Below is a small trained network, with its code and all its weights. Each question gives an input and a class and asks what happens when units are switched off, that is, made to give their printed mean instead of their output.

import numpy as np


def w(rows, s, z=0):
    codes = np.array(rows[::2]) - 128.0
    scale = np.full(codes.shape[1], s)
    scale[-1] = z or s
    return codes * scale


def f(y):
    return y / 2 * (1 + np.tanh(0.7978845608 * (y + 0.044715 * y**3)))


def log_softmax(a):
    a = a - a.max(-1, keepdims=True)
    return a - np.log(np.exp(a).sum(-1, keepdims=True))


def net(x, mask):
    res = np.array(x, float).reshape(1, 8) / 4 @ E
    y = f(res @ A[0][:, :-1].T + A[0][:, -1])
    res = res + np.where(mask, y, B[0][:, -1]) @ B[0][:, :-1]
    return log_softmax(res[-1] @ U[:, :-1].T + U[:, -1])


A, B = {}, {}
E = w([
[143,169,140,164,167,120,186,179,185,85,204,96],'x0',
[56,82,174,145,148,107,105,74,2,174,149,92],'x1',
[137,108,89,187,176,115,155,142,234,217,118,201],'x2',
[95,162,153,97,119,216,49,167,147,207,111,232],'x3',
[161,99,65,166,197,126,101,103,47,145,94,98],'x4',
[105,120,21,153,35,181,67,204,149,137,129,125],'x5',
[48,148,81,60,81,150,138,66,155,106,253,196],'x6',
[99,8,214,214,80,22,112,99,192,125,38,115],'x7',
],0.0047)
A[0] = w([
[157,188,173,136,135,150,159,208,197,81,122,105,181],'n1',
[138,124,74,149,106,114,151,166,173,111,124,109,130],'n2',
[129,88,181,131,115,65,147,88,224,118,108,175,158],'n3',
[103,115,169,138,131,97,116,123,104,123,138,107,114],'n4',
[135,144,125,96,149,141,140,117,99,147,148,123,117],'n5',
[132,113,134,172,250,101,155,128,169,185,124,152,188],'n6',
[112,128,110,130,116,126,146,136,133,125,139,131,102],'n7',
[122,132,90,158,103,105,189,180,179,174,151,105,156],'n8',
[149,94,83,144,106,115,159,110,135,134,123,96,194],'n9',
[129,192,117,87,169,136,196,100,144,105,195,140,204],'n10',
[107,184,101,88,74,221,101,150,181,159,169,202,238],'n11',
[121,119,197,104,126,144,125,114,68,199,96,127,254],'n12',
],0.015,0.0028)
B[0] = w([
[86,127,182,115,170,92,79,218,156,107,113,193,202],'n1',
[100,124,174,149,118,92,105,121,107,113,158,118,166],'n2',
[119,122,230,181,129,33,181,115,97,124,185,90,201],'n3',
[121,109,121,158,99,112,132,126,125,87,164,156,156],'n4',
[135,142,148,149,98,101,180,79,167,117,121,121,152],'n5',
[135,158,118,109,117,110,27,179,145,217,75,141,193],'n6',
[148,109,124,150,147,139,114,124,113,120,115,131,133],'n7',
[130,71,134,154,94,105,56,127,94,86,145,134,176],'n8',
[121,170,91,157,113,99,55,104,134,122,161,157,155],'n9',
[148,253,91,84,173,153,166,142,137,72,57,131,205],'n10',
[159,35,17,152,85,178,58,94,114,235,117,111,252],'n11',
[145,171,144,177,137,18,72,145,155,180,133,122,193],'n12',
],0.013,0.014)
U = w([
[102,96,86,118,122,158,105,139,107,41,147,153,45],'0',
[102,200,189,108,194,90,150,167,167,81,93,157,211],'1',
[188,95,71,126,117,152,50,139,147,230,63,137,192],'2',
[92,49,187,177,76,88,154,71,76,124,250,71,150],'3',
[96,54,166,64,161,211,166,172,179,138,108,166,2],'4',
[183,153,62,55,146,248,253,25,117,89,100,75,10],'5',
],0.0065,0.0025)

Each question gives the input, the list of numbers given to net, and the class t.
The units are the neurons (one row each of A and B). Each row of codes is followed by its name. A weight is (code - 128) times the scale printed after its matrix; where a second scale follows, it is the last column's (A, B and U).
mask holds one flag per neuron, in row order. A switched-off neuron (its flag False) gives its mean, the last column of its row in B, instead of its output. The means were averaged over made-up inputs and are rounded, as every weight is.
A unit's drop is (log p(t) with every unit on - log p(t) with that unit switched off) / (log p(t) with every unit on - log p(t) with every unit switched off).
The circuit of an input: a set's keep is (log p(t) with only the set's units on - log p(t) with every unit switched off) / (log p(t) with every unit on - log p(t) with every unit switched off). Starting from all 12 units, units are removed one at a time, each time the one whose removal leaves the highest keep (on an exact tie, the one counted first), for as long as the keep stays at least 0.8.
circuit, biggest first: the units of the circuit, biggest drop first
most important unit: the unit with the biggest drop
k most important neurons: the k neurons with the biggest drops, biggest first
drop when u is switched off: that unit's drop, to one decimal
input [-1,-3,-8,-7,-4,-4,-7,4], class 1: 3 most important neurons : (n11 n1 n8)
input [8,-3,1,3,2,-3,-3,1], class 1: 2 most important neurons : (n11 n1)
input [-1,8,7,-1,-3,-2,-2,4], class 3: circuit, biggest first : (n3)
input [-5,0,3,1,2,7,6,7], class 3: circuit, biggest first : (n3 n6)
input [-2,-7,-3,-2,-7,-3,-8,8], class 3: 2 most important neurons : (n3 n10)
input [8,4,0,-3,-4,4,2,2], class 1: 2 most important neurons : (n11 n1)
input [-1,-7,2,-5,0,7,-6,-2], class 0: circuit, biggest first : (n11 n8 n12)
input [0,3,-1,-6,-8,3,5,0], class 0: circuit, biggest first : (n10 n12 n6)
input [-3,-1,-3,3,-2,-5,-3,-2], class 1: 2 most important neurons : (n11 n6)
input [-7,-3,6,-8,-6,0,-5,-1], class 3: 2 most important neurons : (n10 n3)
input [-4,-7,-7,-4,5,4,-5,6], class 3: 3 most important neurons : (n10 n11 n6)
input [5,-3,-6,-3,6,-3,8,2], class 5: 2 most important neurons : (n1 n12)
input [-7,2,2,8,2,-8,-2,6], class 1: 3 most important neurons : (n11 n3 n6)
input [-3,-6,-6,2,-4,-6,8,-2], class 5: most important unit : n10
input [2,0,-4,-4,-1,3,1,0], class 0: 2 most important neurons : (n3 n11)
input [-6,0,8,-4,-1,-4,1,-2], class 1: 2 most important neurons : (n11 n3)
input [1,2,7,-2,2,4,-4,7], class 3: 2 most important neurons : (n3 n11)
input [-7,-5,-1,-5,-2,-8,-3,-6], class 1: drop when n11 is switched off : 0.8
input [5,-4,-1,1,3,-4,-1,-3], class 1: drop when n11 is switched off : 0.4
input [0,0,-6,-1,-1,-7,-4,-2], class 1: drop when n11 is switched off : 1.1
input [-2,0,-6,0,5,-2,1,-5], class 5: most important unit : n1
